Small tables with named rows and columns. After each table, cells are looked up by row and column.

Duz =
	Dolol	Mipusef
Mubu	99.1	-77.3
Reri	35.6	15.1
Bogavu	69.4	-67.3
Kamedig	-77.9	-18.4

Kamedig, Dolol => -77.9
Kamedig, Mipusef => -18.4
Reri, Dolol => 35.6
Bogavu, Mipusef => -67.3
Reri, Mipusef => 15.1
Mubu, Dolol => 99.1
Mubu, Mipusef => -77.3
Bogavu, Dolol => 69.4

Fut =
columns: Renaki, Pazik, Lodon, Nof, Lelum, Mub, Gire, Bogikav, Sifo
Mabebi: [4.50, 2.71, 57.63, 0.33, -67.06, -6.31, -24.93, 47.28, -63.99]
Nin: [34.08, -58.20, 7.64, -56.29, 62.62, -46.99, -75.50, 19.54, 11.40]
Zimup: [-55.58, 22.29, -4.36, -80.30, 6.80, 64.21, 33.14, -58.34, -76.26]
Luvol: [-33.51, -51.55, -89.70, -82.80, 19.35, 2.09, -3.20, 38.67, 38.40]
Mit: [8.12, 35.53, -7.48, 8.79, -46.00, -50.98, -0.47, -54.48, -23.75]
Sola: [13.26, 11.48, -26.79, -26.04, -25.53, 65.47, -86.67, 43.72, -9.10]
Bugo: [-9.36, 24.87, 1.62, 55.63, -47.35, 15.07, -58.64, 10.90, -59.27]
Luto: [11.98, 45.59, 48.29, -39.94, -88.21, -75.54, -3.82, -76.54, -48.72]

What is the Renaki of Bugo in Fut?
-9.36
What is the Lodon of Zimup in Fut?
-4.36
What is the Bogikav of Nin in Fut?
19.54
What is the Sifo of Mabebi in Fut?
-63.99
What is the Lelum of Luto in Fut?
-88.21
What is the Mub of Zimup in Fut?
64.21
What is the Lodon of Mit in Fut?
-7.48
What is the Renaki of Luto in Fut?
11.98
What is the Lelum of Zimup in Fut?
6.80
What is the Bogikav of Mit in Fut?
-54.48
What is the Renaki of Nin in Fut?
34.08
What is the Renaki of Sola in Fut?
13.26
What is the Nof of Mit in Fut?
8.79
What is the Lodon of Mabebi in Fut?
57.63
What is the Mub of Mabebi in Fut?
-6.31
What is the Lelum of Mabebi in Fut?
-67.06
Which row has the largest Gire? Zimup

Vifeza =
,Bek,Pifeke,Liloluf,Viz,Tilaba,Fev,Rone,Refila,Roke,Kep
Sas,0.524,0.596,0.501,0.735,0.527,0.610,0.604,0.642,0.649,0.647
Nif,0.530,0.438,0.542,0.540,0.699,0.786,0.711,0.316,0.646,0.593
Doko,0.794,0.615,0.833,0.503,0.613,0.453,0.493,0.638,0.601,0.573
Gul,0.583,0.580,0.598,0.582,0.576,0.590,0.579,0.578,0.572,0.581
Fusofam,0.688,0.752,0.781,0.530,0.725,0.688,0.562,0.660,0.659,0.734
Vobot,0.529,0.418,0.522,0.560,0.713,0.776,0.730,0.338,0.644,0.595
Kifo,0.540,0.589,0.526,0.709,0.537,0.604,0.591,0.616,0.622,0.646
Vul,0.473,0.606,0.422,0.843,0.480,0.616,0.605,0.669,0.716,0.726
Fona,0.711,0.789,0.723,0.906,0.804,0.580,0.547,0.428,0.532,0.575
Vafig,0.817,0.642,0.454,0.785,0.585,0.051,0.618,0.250,0.488,0.340
Gitom,0.683,0.603,0.711,0.542,0.604,0.517,0.545,0.612,0.590,0.587
Bopiruz,0.565,0.904,0.693,0.618,0.330,0.427,0.311,0.757,0.513,0.595
Veb,0.410,0.641,0.413,0.976,0.397,0.614,0.585,0.642,0.752,0.778
Novotil,0.607,0.553,0.645,0.556,0.641,0.602,0.603,0.578,0.511,0.523

Liloluf of Fona is 0.723
Kep of Vobot is 0.595
Kep of Bopiruz is 0.595
Refila of Nif is 0.316
Pifeke of Novotil is 0.553
Roke of Kifo is 0.622
Bek of Vafig is 0.817
Roke of Nif is 0.646
Bek of Bopiruz is 0.565
Pifeke of Nif is 0.438
Viz of Kifo is 0.709
Liloluf of Novotil is 0.645

Table Fikanil
	Zosa	Rabo	Sibigik	Larofep	Bivu	Dorilim
Zubizaz	-3471	-856	-2813	-4277	2104	-777
Ripu	1605	-3513	660	-3036	-270	-2489
Riduv	-2057	-1137	-3908	-628	-5063	-1008
Garu	953	-2118	1272	-96	-2748	-530
Migivi	-4128	-443	1422	475	-5272	-2588
Pabu	-4485	-3816	-2996	-5899	6115	-4482
Dok	5390	-2113	-3160	-433	-4431	3953
Govi	1331	-4157	-1096	-5184	2488	-3751

Larofep of Riduv = -628
Rabo of Zubizaz = -856
Dorilim of Migivi = -2588
Sibigik of Zubizaz = -2813
Zosa of Pabu = -4485
Rabo of Garu = -2118
Sibigik of Ripu = 660
Bivu of Riduv = -5063
Rabo of Dok = -2113
Bivu of Pabu = 6115
Dorilim of Riduv = -1008
Zosa of Govi = 1331
Larofep of Ripu = -3036
Zosa of Riduv = -2057
Dorilim of Govi = -3751
Sibigik of Govi = -1096
Rabo of Ripu = -3513
Zosa of Migivi = -4128
Larofep of Dok = -433
Dorilim of Zubizaz = -777
Row with the largest Dorilim: Dok

Luboz.csv
,Sonovum,Nub
Zolabep,-14.748,20.740
Bam,-56.218,60.391
Vudeta,37.437,-52.768
Feteli,23.041,-27.004
Toketel,-33.833,26.534
Vobovu,49.325,9.955
Rizikem,-19.872,-32.270
Zufes,-57.152,13.324
Dal,-26.039,3.136
Befirem,-0.968,12.510
Ragula,-63.495,-13.500
Vapi,-8.687,-62.392

What is the Sonovum of Dal in Luboz? -26.039
What is the Nub of Toketel in Luboz? 26.534
What is the Nub of Zufes in Luboz? 13.324
What is the Nub of Befirem in Luboz? 12.510
What is the Sonovum of Ragula in Luboz? -63.495
What is the Nub of Zolabep in Luboz? 20.740
What is the Nub of Vudeta in Luboz? -52.768
What is the Nub of Vapi in Luboz? -62.392
What is the Sonovum of Toketel in Luboz? -33.833
What is the Sonovum of Zufes in Luboz? -57.152
What is the Sonovum of Vapi in Luboz? -8.687
What is the Sonovum of Zolabep in Luboz? -14.748

